41	-30	-42	55	5	12	78 -> -42
62	90	70	27	-32 -> 70
-88	15	-86	-53	66 -> -86
-69	-22	-53	-70 -> -53
37	4	83	0	-73 -> 83
19	-11	-56	55	-25	-75 -> -56
-65	-70	43	-64	-34 -> 43
-84	72	-20	-10	-12	-67	-18 -> -20
---
80,-43,38,-34,9
34,46,4,-37,71
-87,-6,8,-29,-58
-> 9

-25,45,0,54,-76,9,-62 -> -76

65,-70,-74,67,62,-71 -> 62

-88,-12,11,-63,24
53,30,48,-19,4
-> 24

-81,52,-6,-63,-30,-56 -> -30

-9,-7,14,6,23
-69,17,-12,42,49
-> 23

-24,62,57,-75,78,63 -> 78

13,46,-1,-24,-72,-28,11 -> -72
---
[[ 91 -63  32 -57  79]
 [  0 -40  10  40  61]
 [ 82  85 -38  16  65]] Answer: 32

[[  7 -62 -63 -42  38 -52 -10]
 [  2  25  -3  20 -62  28   5]
 [  1 -76 -13 -46 -76 -53  -6]] Answer: -10

[-14 -29 -62  77   9  81  23] Answer: 9

[[-36  10 -36  18 -86  27 -37]
 [-43 -17  27  -6 -63  -4  14]
 [  1  39 -43  18 -34  40 -58]] Answer: -6

[-13  14 -33 -69  69] Answer: -13

[43 41 79  9 88] Answer: 43

[[ 20 -15 -55 -22   3  53   2]
 [-38 -35  27  20  -7  14  -8]
 [ 57  95  -2  32  89 -51  38]] Answer: 3
---
[84, 31, 48, 5, 0] 84, 0
[0, 8, 2, 7, 2, 7, 1] 8, 0
[[2136, 6508, 4222, 9043, 9723, 5841], [2608, 4534, 4222, 7205, 7282, 2727], [1239, 5291, 4222, 6561, 8115, 4634]] 9723, 1239
[2307, 8918, 9240, 3227, 6074, 6162] 9240, 2307
[335, 650, 810, 217, 699, 715] 810, 217
[[7, 9, 3, 7, 8], [0, 1, 1, 6, 7], [5, 1, 1, 6, 8]] 9, 0
[177, 186, 12, 124, 233] 233, 12
[7, 2, 6, 3, 3] 7, 2
[296, -576, 499, 862] 862, -576
[326, 872, 110, 398] 872, 110
---
array([-1.422, -0.709, -0.395,  1.127, -1.222]) gives -0.395
array([ -7.9, -12.6,   4.1,   7.3,  -1.9,  19.6,  -0.2]) gives 4.1
array([ 11.9, -15.3,  13.0,  17.8]) gives 13.0
array([ 171.72,  184.04, -164.34, -188.49,  161.83]) gives -164.34
array([ 10.95,  -9.60,   0.79, -12.75,  -4.47,   6.38,   2.86]) gives 0.79
array([-0.4, -0.9, -1.7, -0.8,  1.3, -1.7]) gives -1.7
array([  78.32, -105.04,   91.66,   -7.16,  -13.89,  176.48,  -38.53]) gives 91.66
array([ 0.12,  0.07,  0.01, -0.05, -0.13]) gives 0.01
array([ 0.023, -0.061, -0.151, -0.044, -0.161,  0.068,  0.154]) gives -0.151
---
-0.1   0.0  -1.0   0.9   0.2   0.3  -2.2
-0.1  -0.4   0.2  -0.9  -0.8   1.4  -2.0
 0.1   0.0  -0.9   1.1   0.2   0.3  -2.2
-> -0.1

 -56.57   -71.10    22.55   -53.53   112.36
 -91.33    -5.96  -101.06    12.32    72.39
-119.60    -6.41  -129.91   132.12   -84.57
-> -56.57

-0.058   0.130  -0.119  -0.071  -0.165   0.025  -0.071
-0.035   0.061  -0.173  -0.004  -0.071   0.020   0.003
-0.062  -0.029  -0.109  -0.012  -0.028  -0.055   0.024
-> -0.058

 15.8   -0.7    0.0   -8.9   -0.6    3.8
 19.8  -12.2    6.1   -4.3  -14.0  -20.0
  1.2   20.4    0.8   16.8   16.2   13.8
-> 15.8

-0.4   1.4  -1.7  -0.2  -1.0
-1.0  -1.5   1.6   0.8  -0.1
 2.3  -1.2  -1.8  -0.7  -0.9
-> -0.4

 0.3  -0.6  -0.2  -1.8   1.6  -2.0
-0.6  -0.5   2.2   0.3   1.3   1.2
-0.1  -0.7   2.0   1.8  -0.7   2.3
-> 0.3

  5.189    4.373    5.746   21.929    0.352    5.026   -0.546
  5.225    3.384   -0.449  -18.351    6.974    4.467   -0.234
 -0.255    1.350    2.189   -2.177    2.956    0.126    7.764
-> 5.189

 -1.72    9.09   20.90    6.88   -6.62
 -6.57    5.58   12.54   10.36    2.43
 -7.67  -10.68   -3.43  -11.82   -3.77
-> -1.72
---
Input: [-1.775, -18.294, -6.141, 8.506, -3.519, -4.517, 13.415]
Output: -1.775
Input: [180.4, -104.9, 1.4, -17.2, -115.9, 16.5, -55.6]
Output: 180.4
Input: [5.676, -16.402, 8.900, 14.078, -19.093, 3.740, 11.613]
Output: 5.676
Input: [1.721, -1.497, 0.943, 0.705]
Output: 1.721
Input: [-14.02, 17.65, -16.54, 12.39]
Output: -14.02
Input: [-1.20, -7.48, -9.91, -5.08, -13.79, 10.98, -7.86]
Output: -1.20
Input: [-148.72, -33.69, 102.86, -15.85, -113.69, -19.81]
Output: -148.72
Input: [0.195, 0.063, -0.006, -0.002, -0.139, 0.136, 0.146]
Output: 0.195
---
[[  42.138  168.846   63.167   83.804  107.201]
 [ -11.648  128.883   -7.977 -118.561   55.745]] result: 168.846

[-0.8  1.0  1.0 -1.3  1.7 -0.7  0.6] result: 1.0

[ 169.52 -135.45    5.13  112.59  -42.58] result: -135.45

[-0.098 -0.071 -0.138 -0.059  0.136 -0.030] result: -0.071

[ 0.617  0.550  1.082 -0.988] result: 0.550

[-1.8  1.6 -1.6  0.2 -2.0 -0.9 -0.4] result: 1.6

[ 0.00  0.04 -0.03 -0.16  0.02  0.01  0.17] result: 0.04

[[ 0.048 -0.133  0.117  0.124 -0.121]
 [ 0.000  0.002  0.023 -0.003 -0.005]] result: -0.133

[ 0.11 -0.03 -0.16  0.18] result: -0.03

[ 1.24  0.99 -1.43 -0.33 -0.20] result: 0.99
---
[[63 62 52 77 47 47]
 [40 77 44 81 19 71]
 [41 83 42 72 25 56]]: 40

[[3 4 3 3 7 6]
 [6 2 7 4 3 4]
 [6 2 7 3 3 4]]: 6

[[ 51 109 202 113 134]
 [ 83  78 233 130 139]
 [104  60 197  83 129]]: 83

[[8465 8167 3138 8933]
 [8680 7810 3812 8417]
 [3660 5133 9310 4035]]: 8680

[[5 5 1 2]
 [7 7 1 2]
 [4 0 0 2]]: 7

[[74 68 85 44 18 70]
 [52 49 48 70 48 50]
 [84 69 54 88 71 39]]: 52
---
[[ 121.545   95.112 -174.025 -175.743 -169.921]
 [-105.546  163.440  196.320 -154.157  187.780]
 [ 111.350    0.127 -169.710 -167.636 -157.375]] ans = -154.157

[[ -5.49 -19.69  -4.83  13.87   2.95   7.19]
 [  1.48   6.10   5.74  -1.76   6.51  13.30]] ans = 6.51

[[-153.061  110.499  112.787  101.401  -14.673  118.983]
 [  95.421  194.893 -138.281 -125.028  204.442   76.944]
 [ -77.895 -126.783  201.823  184.920 -144.041  174.670]] ans = 204.442

[[  9.50  -7.17   2.65   3.96   1.50]
 [ 19.73   0.23 -15.46   7.37  14.51]] ans = 7.37

[[  6.0  -8.9 -18.3  13.4  13.0 -20.0  10.4]
 [ -6.2 -18.4   6.7  -5.0  -5.4   3.8   5.8]] ans = 3.8

[[-1.369 -0.776  0.262 -0.959  0.097 -0.581]
 [ 0.233 -0.942  1.437  1.180 -0.444  0.661]
 [-1.297 -1.292  0.214 -0.161 -0.550  0.219]] ans = -0.444

[[ 0.979 -0.605  1.378  1.166 -0.616  1.399 -0.226]
 [ 0.107  1.781 -2.069 -0.061  0.572 -0.414 -0.163]] ans = -0.414
---
20	2	-78	-23	21
55	-6	-60	-32	19
-> -60

35	11	-23	-28	-30	70
-75	69	20	31	12	-49
-> 20

6	25	-6	-32	-1	11
-21	-84	-30	-61	-67	39
-> -30

-45	2	65	-88	48	76	10
-83	-58	40	7	-54	63	-6
-> 40

21	44	-91	-68	51	-7
-57	92	22	-68	67	-14
-> 22

1	-5	-4	-88
5	-27	-21	23
-> -21
---
66	75	68	-64
-32	37	-33	47
yields 47

15	-5	-9	4	-8	-10
16	-85	-59	4	-77	-61
yields -61

-88	-56	-38	51
-57	6	6	22
yields 22

77	29	11	-31	-17	-39	-4
-55	28	19	27	-19	-36	-54
yields -54

-47	-33	-32	-37	17	-32
73	-89	-91	-93	-24	-89
yields -89

50	-41	57	73
96	83	-88	-39
yields -39
---
[244 528 446 758 578]	446

[[-16  -8  20  -3 -18 -30 -28]
 [-28  14   7 -23  -3 -49  -5]
 [-32 -21   8 -39  25  10 -30]]	-23

[0 4 4 5 7]	4

[  33  701  471  -89  848 -984  489]	-89

[758 881 663 216   2]	663

[106 548 938 653 206]	938

[159 197  22 206 155 163 181]	206
---
[ 0.039  0.158 -0.179 -0.184  0.008] | -0.179
[-0.869 -0.387 -0.174  1.462 -0.960] | -0.174
[-134.99  145.11  136.99  103.92  -59.09] | 136.99
[ 0.03 -0.15 -0.03 -0.11  0.11] | -0.03
[ 0.12  0.11 -0.06 -0.16 -0.02] | -0.06
[ -97.71  -16.48   95.95 -118.05  -30.08] | 95.95
